Here is a tiny trained network, its code and every weight. The questions are about switching its units off for an input and a target symbol, where a switched-off unit gives its printed mean instead of its output.

import numpy as np


def w(rows, s, z=0):
    codes = np.array(rows[::2]) - 128.0
    scale = np.full(codes.shape[1], s)
    scale[-1] = z or s
    return codes * scale


def f(y):
    return np.maximum(y, 0)


def softmax(a):
    e = np.exp(a - a.max(-1, keepdims=True))
    return e / e.sum(-1, keepdims=True)


def log_softmax(a):
    a = a - a.max(-1, keepdims=True)
    return a - np.log(np.exp(a).sum(-1, keepdims=True))


def net(x, mask):
    ids = ['γδζλφψ'.index(c) for c in x.split()]
    T = len(ids)
    res = E[ids] + P[:T]
    u = 0
    for l in range(2):
        r = res
        for j in range(3):
            rows = slice(3 * j, 3 * j + 3)
            q, k, v = (r @ M[l][rows].T for M in (Q, K, V))
            z = softmax(np.where(np.tri(T) > 0, q @ k.T / 3**0.5, -1e9)) @ v
            o = O[l][rows]
            res = res + np.where(mask[u + j], z, o[:, -1]) @ o[:, :-1]
        u += 3
        y = f(res @ A[l][:, :-1].T + A[l][:, -1])
        res = res + np.where(mask[u : u + 4], y, B[l][:, -1]) @ B[l][:, :-1]
        u += 4
    return log_softmax(res[-1] @ U[:, :-1].T + U[:, -1])


Q, K, V, O, A, B = {}, {}, {}, {}, {}, {}
E = w([
[160,124,34,117,172,108,118,104,190,150],'γ',
[223,220,204,179,126,116,108,107,90,60],'δ',
[69,127,143,137,166,78,204,175,228,100],'ζ',
[132,172,97,95,7,108,120,147,154,56],'λ',
[79,170,128,153,75,57,133,209,117,135],'φ',
[140,152,133,88,94,126,87,20,162,142],'ψ',
],0.017)
P = w([
[68,146,129,109,99,155,129,101,165,154],'0',
[106,39,149,88,156,141,129,177,62,94],'1',
[103,115,152,189,110,180,91,130,189,134],'2',
[87,154,86,117,120,136,228,89,70,110],'3',
[145,130,126,251,131,137,66,135,139,172],'4',
[156,67,108,55,191,73,103,119,115,60],'5',
],0.017)
Q[0] = w([
[72,174,137,153,122,125,172,118,148,162],'0.h0',
[149,83,161,101,140,10,77,157,128,102],'0.h0',
[102,78,173,152,114,160,59,143,152,118],'0.h0',
[118,167,113,128,95,195,172,98,84,151],'0.h1',
[93,203,102,160,104,86,173,96,193,130],'0.h1',
[89,87,90,95,105,190,146,160,72,201],'0.h1',
[152,103,50,80,110,104,154,123,146,82],'0.h2',
[97,124,103,122,90,74,136,101,170,99],'0.h2',
[138,102,128,147,118,101,121,110,136,72],'0.h2',
],0.011)
K[0] = w([
[97,83,142,163,144,62,68,159,89,148],'0.h0',
[85,247,39,189,118,83,191,83,112,104],'0.h0',
[83,141,219,166,61,34,116,65,162,240],'0.h0',
[123,16,169,125,82,115,116,152,103,73],'0.h1',
[69,55,71,33,151,118,124,129,103,174],'0.h1',
[151,62,220,212,131,153,19,176,184,148],'0.h1',
[182,73,46,91,68,46,209,122,120,117],'0.h2',
[76,140,141,1,159,20,149,119,87,106],'0.h2',
[61,196,129,80,99,129,100,136,149,111],'0.h2',
],0.0086)
V[0] = w([
[101,130,110,145,148,109,113,116,110,255],'0.h0',
[66,100,211,140,101,118,164,115,148,123],'0.h0',
[109,152,226,139,149,78,109,69,90,180],'0.h0',
[140,129,97,168,91,125,107,123,161,123],'0.h1',
[106,89,141,138,95,150,135,101,130,153],'0.h1',
[125,136,141,210,122,123,127,87,116,129],'0.h1',
[127,107,127,133,151,132,131,105,155,171],'0.h2',
[179,144,118,133,159,81,130,93,87,110],'0.h2',
[139,74,59,157,62,149,123,120,185,92],'0.h2',
],0.0067)
O[0] = w([
[111,192,24,131,74,203,132,180,188,1,3],'0.h0',
[226,93,110,121,65,102,182,100,197,133,234],'0.h0',
[224,219,14,57,123,157,189,235,161,135,203],'0.h0',
[87,117,164,103,128,155,123,151,125,139,130],'0.h1',
[160,117,134,116,127,127,141,170,193,98,101],'0.h1',
[132,205,120,106,163,138,145,147,94,159,148],'0.h1',
[141,174,167,116,108,89,100,244,145,55,59],'0.h2',
[93,108,138,143,83,96,182,68,141,57,136],'0.h2',
[74,148,233,124,217,105,113,137,121,214,167],'0.h2',
],0.0058,0.0024)
A[0] = w([
[112,173,186,65,148,74,85,101,91,2,167],'0.n0',
[123,149,105,122,36,150,90,140,131,170,4],'0.n1',
[208,71,154,40,104,34,238,130,73,132,99],'0.n2',
[144,136,109,133,88,28,194,54,168,99,204],'0.n3',
],0.0064,0.0037)
B[0] = w([
[172,78,71,113,120,254,122,123,96,156,252],'0.n0',
[124,64,212,147,135,229,63,170,130,118,148],'0.n1',
[213,45,124,159,64,124,152,118,178,246,240],'0.n2',
[47,154,96,127,148,183,116,152,112,150,253],'0.n3',
],0.008,0.0067)
Q[1] = w([
[75,128,145,140,235,28,205,192,129,56],'1.h0',
[20,65,77,138,145,122,129,198,177,188],'1.h0',
[139,139,182,162,4,114,178,210,72,75],'1.h0',
[130,190,126,131,143,122,198,96,93,159],'1.h1',
[170,112,101,79,150,115,174,131,95,120],'1.h1',
[103,165,139,163,83,101,147,123,126,88],'1.h1',
[70,174,127,179,95,150,155,80,157,122],'1.h2',
[126,182,124,120,168,78,135,130,68,137],'1.h2',
[116,135,105,134,114,112,188,91,95,144],'1.h2',
],0.013)
K[1] = w([
[112,118,159,161,198,95,184,170,147,104],'1.h0',
[49,93,83,100,137,27,141,180,156,133],'1.h0',
[110,141,194,164,9,144,147,197,77,117],'1.h0',
[170,84,134,72,145,132,131,180,81,87],'1.h1',
[117,99,124,92,127,130,203,96,135,160],'1.h1',
[154,110,126,138,136,125,78,133,166,128],'1.h1',
[152,84,146,105,141,95,70,159,161,113],'1.h2',
[153,145,163,123,141,129,109,118,106,73],'1.h2',
[136,123,134,103,140,114,134,145,73,106],'1.h2',
],0.016)
V[1] = w([
[162,135,127,197,184,147,149,162,145,119],'1.h0',
[136,100,73,111,80,114,131,112,152,114],'1.h0',
[74,84,137,1,130,153,192,145,157,123],'1.h0',
[130,116,104,127,98,108,57,105,85,162],'1.h1',
[163,49,96,224,205,141,132,161,134,122],'1.h1',
[131,167,88,134,83,77,85,154,89,132],'1.h1',
[194,160,149,184,148,122,108,146,98,91],'1.h2',
[163,141,147,56,146,165,159,52,153,114],'1.h2',
[133,130,109,145,61,128,129,108,123,101],'1.h2',
],0.0084)
O[1] = w([
[79,138,112,97,52,143,101,62,101,150,156],'1.h0',
[106,186,197,141,158,111,149,132,125,115,203],'1.h0',
[237,188,155,165,119,155,72,99,8,101,125],'1.h0',
[163,176,177,78,166,131,169,131,101,147,161],'1.h1',
[185,107,141,99,97,97,7,164,63,112,162],'1.h1',
[179,112,171,169,176,186,253,76,113,87,78],'1.h1',
[165,129,123,63,167,90,11,159,65,152,1],'1.h2',
[91,156,175,184,153,250,83,208,160,142,191],'1.h2',
[109,110,173,140,201,98,184,185,135,181,148],'1.h2',
],0.0062,0.0038)
A[1] = w([
[125,210,141,183,118,141,76,146,216,132,46],'1.n0',
[185,76,115,119,129,87,149,101,134,77,59],'1.n1',
[2,93,133,68,90,107,95,116,230,77,65],'1.n2',
[128,165,160,154,207,22,18,160,78,73,2],'1.n3',
],0.0077,0.0097)
B[1] = w([
[170,75,132,166,170,32,208,122,93,90,253],'1.n0',
[159,178,81,81,147,113,99,129,196,45,146],'1.n1',
[135,193,152,50,159,155,169,230,84,186,241],'1.n2',
[136,133,152,10,154,105,254,140,113,144,150],'1.n3',
],0.0085,0.0046)
U = w([
[56,225,115,77,123,198,155,196,253,171,189],'γ',
[146,126,125,254,63,85,49,126,250,139,160],'δ',
[184,143,160,142,166,105,91,186,105,178,114],'ζ',
[157,114,102,42,139,76,237,125,104,87,55],'λ',
[26,83,118,106,168,161,104,156,79,64,195],'φ',
[64,51,161,141,172,129,181,115,126,172,2],'ψ',
],0.0063,0.0061)

Each question gives the input, a string of symbols that net reads in full, and the target symbol t.
The units are the heads (3 rows each of Q, K, V and O) and the neurons (one row each of A and B). Each row of codes is followed by its name. A weight is (code - 128) times the scale printed after its matrix; where a second scale follows, it is the last column's (O, A, B and U).
mask holds one flag per unit, layer by layer, with each layer's heads first. A switched-off unit (its flag False) gives its mean, the last column of its rows in O or B, instead of its output. The means were averaged over made-up inputs and are rounded, as every weight is.
A unit's drop is (log p(t) with every unit on - log p(t) with that unit switched off) / (log p(t) with every unit on - log p(t) with every unit switched off).
top k neurons: the k neurons with the biggest drops, biggest first
top k neurons in layer l: the k neurons of layer l with the biggest drops, biggest first
heads that matter: for each layer, one digit per head in row order, 1 if its drop is at least 0.15 and else 0, layers parted by /
drop of u: that unit's drop, to one decimal
input δ δ ψ δ, target ζ: heads that matter : 100 / 011
input γ λ γ δ, target ψ: top neuron in layer 0 : [0.n2]
input ζ γ ζ γ γ γ, target φ: top 2 neurons : [0.n2; 0.n0]
input δ γ φ δ γ φ, target ζ: heads that matter : 100 / 001
input δ φ λ λ γ γ, target ψ: heads that matter : 100 / 000
input λ ζ λ ψ φ, target γ: top 2 neurons : [0.n0; 0.n2]
input φ ζ δ ψ γ, target γ: top 3 neurons : [1.n2; 0.n2; 0.n0]
input ζ δ ζ, target δ: heads that matter : 000 / 100
input ψ γ λ λ, target φ: heads that matter : 100 / 000
input φ γ γ ζ ψ λ, target δ: top 2 neurons : [0.n2; 1.n2]
input δ γ δ ψ γ ζ, target γ: heads that matter : 000 / 011
input ψ ζ δ γ, target δ: heads that matter : 000 / 010
input γ γ γ δ ζ ζ, target ζ: top 2 neurons : [0.n2; 0.n0]
input δ λ δ ψ ψ φ, target γ: heads that matter : 000 / 011
input δ δ φ γ λ, target γ: top neuron : [1.n2]
input φ ψ λ ζ λ ζ, target δ: heads that matter : 000 / 110
input γ δ ψ γ λ δ, target φ: top 2 neurons : [0.n0; 0.n2]
input ψ δ δ δ δ, target λ: top 2 neurons in layer 1 : [1.n3; 1.n0]
input δ ψ ζ ζ ζ ψ, target δ: heads that matter : 000 / 110
input δ δ φ δ φ λ, target ζ: top neuron in layer 0 : [0.n2]
input γ γ ψ ψ, target φ: top 2 neurons : [0.n2; 0.n3]
input δ δ ζ δ δ, target λ: top 2 neurons in layer 0 : [0.n0; 0.n2]
input λ δ ζ γ γ ψ, target φ: top 2 neurons : [0.n0; 0.n2]
input γ γ λ γ, target φ: top 2 neurons in layer 0 : [0.n2; 0.n3]
input δ λ ψ δ φ γ, target ζ: drop of 1.h1 : 0.1
input δ γ γ φ, target φ: drop of 0.n1 : 0.0
